Below is a small trained network, with its code and all its weights. Each question gives an input and a target symbol and asks what happens when units are switched off, that is, made to give their printed mean instead of their output.

import numpy as np


def w(rows, s, z=0):
    codes = np.array(rows[::2]) - 128.0
    scale = np.full(codes.shape[1], s)
    scale[-1] = z or s
    return codes * scale


def f(y):
    return y / 2 * (1 + np.tanh(0.7978845608 * (y + 0.044715 * y**3)))


def softmax(a):
    e = np.exp(a - a.max(-1, keepdims=True))
    return e / e.sum(-1, keepdims=True)


def log_softmax(a):
    a = a - a.max(-1, keepdims=True)
    return a - np.log(np.exp(a).sum(-1, keepdims=True))


def net(x, mask):
    ids = ['ΘΠΨαβεζλτω'.index(c) for c in x.split()]
    T = len(ids)
    res = E[ids] + P[:T]
    u = 0
    for l in range(2):
        r = res
        for j in range(2):
            rows = slice(2 * j, 2 * j + 2)
            q, k, v = (r @ M[l][rows].T for M in (Q, K, V))
            z = softmax(np.where(np.tri(T) > 0, q @ k.T / 2**0.5, -1e9)) @ v
            o = O[l][rows]
            res = res + np.where(mask[u + j], z, o[:, -1]) @ o[:, :-1]
        u += 2
        y = f(res @ A[l][:, :-1].T + A[l][:, -1])
        res = res + np.where(mask[u : u + 4], y, B[l][:, -1]) @ B[l][:, :-1]
        u += 4
    return log_softmax(res[-1] @ U[:, :-1].T + U[:, -1])


Q, K, V, O, A, B = {}, {}, {}, {}, {}, {}
E = w([
[62,255,153,16,128],'Θ',
[53,68,26,198,203],'Π',
[40,19,125,211,8],'Ψ',
[157,93,237,35,6],'α',
[10,189,239,240,84],'β',
[188,114,56,23,122],'ε',
[242,205,97,200,79],'ζ',
[44,67,27,196,206],'λ',
[50,61,24,195,209],'τ',
[213,97,220,100,247],'ω',
],0.0073)
P = w([
[66,229,2,147,36],'0',
[161,134,155,119,121],'1',
[171,117,157,117,136],'2',
[162,110,162,114,145],'3',
[160,101,156,117,149],'4',
[150,103,157,121,150],'5',
[142,85,148,123,159],'6',
[145,91,145,130,157],'7',
[120,83,149,115,161],'8',
[124,87,151,138,161],'9',
[109,73,151,109,173],'10',
[108,69,141,110,167],'11',
[102,89,125,143,150],'12',
],0.0062)
Q[0] = w([
[31,117,130,39,209],'L0H0',
[222,238,222,39,10],'L0H0',
[187,255,237,6,14],'L0H1',
[10,47,134,67,112],'L0H1',
],0.007)
K[0] = w([
[217,229,82,231,40],'L0H0',
[243,2,227,154,247],'L0H0',
[239,8,251,120,244],'L0H1',
[206,54,72,251,33],'L0H1',
],0.007)
V[0] = w([
[75,58,199,42,44],'L0H0',
[198,176,108,255,4],'L0H0',
[27,254,153,31,100],'L0H1',
[111,179,215,208,179],'L0H1',
],0.0068)
O[0] = w([
[82,24,239,35,77,60],'L0H0',
[209,173,136,224,2,254],'L0H0',
[19,237,164,29,103,197],'L0H1',
[90,234,226,240,191,93],'L0H1',
],0.0063,0.0027)
A[0] = w([
[190,41,111,198,235,216],'L0N0',
[190,186,36,96,77,252],'L0N1',
[107,195,62,184,250,197],'L0N2',
[58,96,85,123,253,176],'L0N3',
],0.0056,0.0036)
B[0] = w([
[177,2,116,211,153,183],'L0N0',
[174,156,109,89,72,254],'L0N1',
[182,247,120,183,209,180],'L0N2',
[39,108,173,57,246,139],'L0N3',
],0.0058,0.0055)
Q[1] = w([
[63,171,112,152,126],'L1H0',
[144,197,144,158,176],'L1H0',
[179,134,254,142,134],'L1H1',
[33,127,34,215,228],'L1H1',
],0.0073)
K[1] = w([
[70,197,173,131,180],'L1H0',
[170,179,185,163,197],'L1H0',
[101,52,222,151,237],'L1H1',
[57,254,10,107,84],'L1H1',
],0.0068)
V[1] = w([
[98,177,15,88,72],'L1H0',
[203,120,91,223,55],'L1H0',
[23,85,2,227,134],'L1H1',
[217,153,70,50,118],'L1H1',
],0.0053)
O[1] = w([
[71,84,89,197,180,232],'L1H0',
[51,121,167,55,170,253],'L1H0',
[1,142,21,133,89,50],'L1H1',
[221,158,138,61,103,243],'L1H1',
],0.0061,0.0052)
A[1] = w([
[47,10,56,254,107,90],'L1N0',
[177,197,118,15,206,127],'L1N1',
[105,210,133,245,247,140],'L1N2',
[51,106,211,174,30,2],'L1N3',
],0.006,0.0059)
B[1] = w([
[25,121,31,220,178,132],'L1N0',
[58,141,29,86,252,254],'L1N1',
[167,128,227,227,206,214],'L1N2',
[203,68,15,154,255,114],'L1N3',
],0.0052,0.0039)
U = w([
[33,225,181,27,165,164],'Θ',
[110,118,82,161,144,16],'Π',
[66,44,110,175,10,232],'Ψ',
[93,67,221,76,25,218],'α',
[42,162,243,212,59,136],'β',
[175,63,27,27,146,141],'ε',
[254,175,103,189,54,237],'ζ',
[103,120,83,156,143,57],'λ',
[109,116,72,159,155,61],'τ',
[163,93,166,141,242,2],'ω',
],0.0056,0.0036)

Each question gives the input, a string of symbols that net reads in full, and the target symbol t.
The units are the heads (2 rows each of Q, K, V and O) and the neurons (one row each of A and B). Each row of codes is followed by its name. A weight is (code - 128) times the scale printed after its matrix; where a second scale follows, it is the last column's (O, A, B and U).
mask holds one flag per unit, layer by layer, with each layer's heads first. A switched-off unit (its flag False) gives its mean, the last column of its rows in O or B, instead of its output. The means were averaged over made-up inputs and are rounded, as every weight is.
A unit's drop is (log p(t) with every unit on - log p(t) with that unit switched off) / (log p(t) with every unit on - log p(t) with every unit switched off).
The circuit of an input: a set's keep is (log p(t) with only the set's units on - log p(t) with every unit switched off) / (log p(t) with every unit on - log p(t) with every unit switched off). Starting from all 12 units, units are removed one at a time, each time the one whose removal leaves the highest keep (on an exact tie, the one counted first), for as long as the keep stays at least 0.8.
circuit, biggest first: the units of the circuit, biggest drop first
top k neurons: the k neurons with the biggest drops, biggest first
top k neurons in layer l: the k neurons of layer l with the biggest drops, biggest first
drop when u is switched off: that unit's drop, to one decimal
input ζ λ ω, target ω: top neuron => L1N2
input ε ζ Θ ζ Π, target ε: circuit, biggest first => L0H1, L1H1, L1N2
input ε ζ ε Θ λ Π Ψ Π ζ β τ, target ε: circuit, biggest first => L0H1, L1H1, L1N2
input Θ α τ, target Θ: top 2 neurons => L0N3, L0N0
input Θ ε Θ ε ε Θ, target ε: top 2 neurons => L1N1, L1N2
input ω ζ ζ ε ζ ζ Θ ω Π, target ω: top 2 neurons in layer 0 => L0N2, L0N3
input β ζ Π τ, target β: top 2 neurons => L1N2, L1N1
input ζ β λ ζ Θ ω ζ ζ ε Π, target ζ: top 2 neurons in layer 0 => L0N1, L0N2
input ω α ζ ε ω ω Θ ε τ, target ω: top 2 neurons in layer 0 => L0N3, L0N2
input ε Θ Θ ω Θ, target ω: top 2 neurons in layer 1 => L1N2, L1N1
input τ Θ ζ Θ, target ζ: drop when L1N0 is switched off => 0.0
input β ζ Ψ Θ ζ ζ α ω τ ζ τ, target β: drop when L1N1 is switched off => 0.1
input Θ α ε β ω ζ λ, target Θ: drop when L0H1 is switched off => 1.1
input ζ Θ ω Θ τ, target ζ: drop when L0H0 is switched off => 0.9
input ζ ε Ψ ζ Ψ ζ Ψ ζ τ, target ζ: circuit, biggest first => L0H0
input ω Θ ζ Π, target ω: top 2 neurons in layer 0 => L0N3, L0N2
input ε ζ ε ω τ ζ Θ λ, target ε: top 2 neurons in layer 0 => L0N1, L0N3
